Here is a tiny trained network, its code and every weight. The questions are about switching its units off for an input and a class, where a switched-off unit gives its printed mean instead of its output.

import numpy as np


def w(rows, s, z=0):
    codes = np.array(rows[::2]) - 128.0
    scale = np.full(codes.shape[1], s)
    scale[-1] = z or s
    return codes * scale


def f(y):
    return np.maximum(y, 0)


def log_softmax(a):
    a = a - a.max(-1, keepdims=True)
    return a - np.log(np.exp(a).sum(-1, keepdims=True))


def net(x, mask):
    res = np.array(x, float).reshape(1, 7) / 4 @ E
    y = f(res @ A[0][:, :-1].T + A[0][:, -1])
    res = res + np.where(mask, y, B[0][:, -1]) @ B[0][:, :-1]
    return log_softmax(res[-1] @ U[:, :-1].T + U[:, -1])


A, B = {}, {}
E = w([
[126,122,125,136,136],'x0',
[118,61,38,63,59],'x1',
[128,132,130,124,125],'x2',
[154,157,91,24,221],'x3',
[2,177,62,162,142],'x4',
[127,113,118,145,142],'x5',
[127,126,125,131,131],'x6',
],0.014)
A[0] = w([
[134,176,106,86,197,155],'N0',
[122,170,166,158,148,107],'N1',
[107,128,154,166,86,165],'N2',
[88,175,72,131,128,159],'N3',
[181,108,102,194,25,48],'N4',
[112,177,131,192,118,129],'N5',
[130,146,127,122,116,120],'N6',
[151,112,178,121,112,91],'N7',
[157,176,202,145,205,78],'N8',
[80,133,207,129,157,162],'N9',
[137,179,60,117,104,48],'N10',
[49,181,55,120,131,39],'N11',
[61,153,76,116,143,32],'N12',
[138,136,121,133,112,107],'N13',
[212,150,81,88,115,123],'N14',
[171,184,71,129,170,153],'N15',
[210,28,92,7,193,121],'N16',
[169,170,202,159,182,159],'N17',
[97,242,133,235,135,146],'N18',
[140,76,169,162,75,156],'N19',
[166,110,157,48,165,109],'N20',
[114,75,163,146,54,74],'N21',
[88,172,71,130,128,141],'N22',
[17,135,87,102,155,150],'N23',
[117,84,62,114,80,124],'N24',
[136,176,104,67,237,101],'N25',
[151,221,74,94,205,21],'N26',
[84,78,55,106,43,3],'N27',
[63,181,162,171,129,141],'N28',
[216,87,175,141,131,157],'N29',
[191,127,131,183,121,93],'N30',
[124,106,153,140,171,86],'N31',
[89,59,50,96,47,184],'N32',
],0.012,0.015)
B[0] = w([
[148,55,117,89,115,199],'N0',
[105,107,96,126,129,160],'N1',
[102,184,120,129,141,183],'N2',
[129,170,134,153,144,194],'N3',
[152,59,135,55,130,174],'N4',
[91,154,134,127,147,173],'N5',
[126,116,110,142,126,129],'N6',
[132,157,140,139,148,152],'N7',
[174,61,120,63,78,186],'N8',
[99,155,115,154,145,178],'N9',
[98,86,125,99,137,140],'N10',
[181,19,137,73,84,182],'N11',
[150,48,77,3,123,162],'N12',
[120,116,128,135,120,129],'N13',
[85,129,94,128,177,180],'N14',
[136,101,111,94,135,177],'N15',
[44,159,58,115,188,247],'N16',
[188,119,183,146,54,210],'N17',
[77,166,106,121,165,220],'N18',
[177,140,174,183,70,194],'N19',
[107,139,101,120,156,184],'N20',
[137,67,122,115,105,167],'N21',
[150,155,177,162,120,187],'N22',
[216,184,159,201,89,218],'N23',
[167,104,140,110,113,191],'N24',
[196,101,175,126,80,204],'N25',
[173,201,208,234,81,169],'N26',
[161,225,213,246,110,175],'N27',
[78,166,78,134,161,191],'N28',
[191,106,144,131,89,214],'N29',
[148,169,120,149,152,154],'N30',
[122,104,110,136,125,137],'N31',
[137,88,127,77,122,249],'N32',
],0.011,0.02)
U = w([
[174,169,171,226,94,12],'0',
[159,47,123,78,97,150],'1',
[5,172,62,143,189,255],'2',
],0.015,0.0018)

Each question gives the input, the list of numbers given to net, and the class t.
The units are the neurons (one row each of A and B). Each row of codes is followed by its name. A weight is (code - 128) times the scale printed after its matrix; where a second scale follows, it is the last column's (A, B and U).
mask holds one flag per neuron, in row order. A switched-off neuron (its flag False) gives its mean, the last column of its row in B, instead of its output. The means were averaged over made-up inputs and are rounded, as every weight is.
A unit's drop is (log p(t) with every unit on - log p(t) with that unit switched off) / (log p(t) with every unit on - log p(t) with every unit switched off).
most important unit: the unit with the biggest drop
k most important neurons: the k neurons with the biggest drops, biggest first
drop of u: that unit's drop, to one decimal
input [7,-3,-8,1,-2,0,7], class 1: most important neuron : (N23)
input [1,-1,4,-7,8,7,-5], class 2: 2 most important neurons : (N18; N28)
input [3,-8,-3,1,-6,-5,-4], class 1: 2 most important neurons : (N8; N23)
input [8,5,-2,-3,7,2,8], class 0: 2 most important neurons : (N27; N23)
input [-6,1,-6,-8,-1,1,0], class 1: 2 most important neurons : (N4; N23)
input [-8,0,-7,8,2,-7,7], class 0: 4 most important neurons : (N26; N32; N23; N4)
input [2,-4,-4,4,0,3,7], class 1: 2 most important neurons : (N27; N8)
input [3,-5,-3,1,-2,-5,3], class 1: 2 most important neurons : (N8; N23)
input [1,8,5,0,5,3,3], class 0: 2 most important neurons : (N27; N23)
input [-3,2,-1,-7,-6,-2,-8], class 1: 2 most important neurons : (N4; N23)
input [2,-3,-1,8,1,8,1], class 0: 4 most important neurons : (N26; N32; N11; N12)
input [-1,6,6,-5,3,8,6], class 0: drop of N13 : 0.0
input [-1,-8,7,6,-5,-3,1], class 1: drop of N8 : 1.4
input [-5,5,-4,2,-3,-7,8], class 2: most important unit : N16
input [2,-6,-7,-1,6,-3,-5], class 2: drop of N18 : 0.1
input [-6,-5,-8,2,-5,3,4], class 1: drop of N8 : 0.3
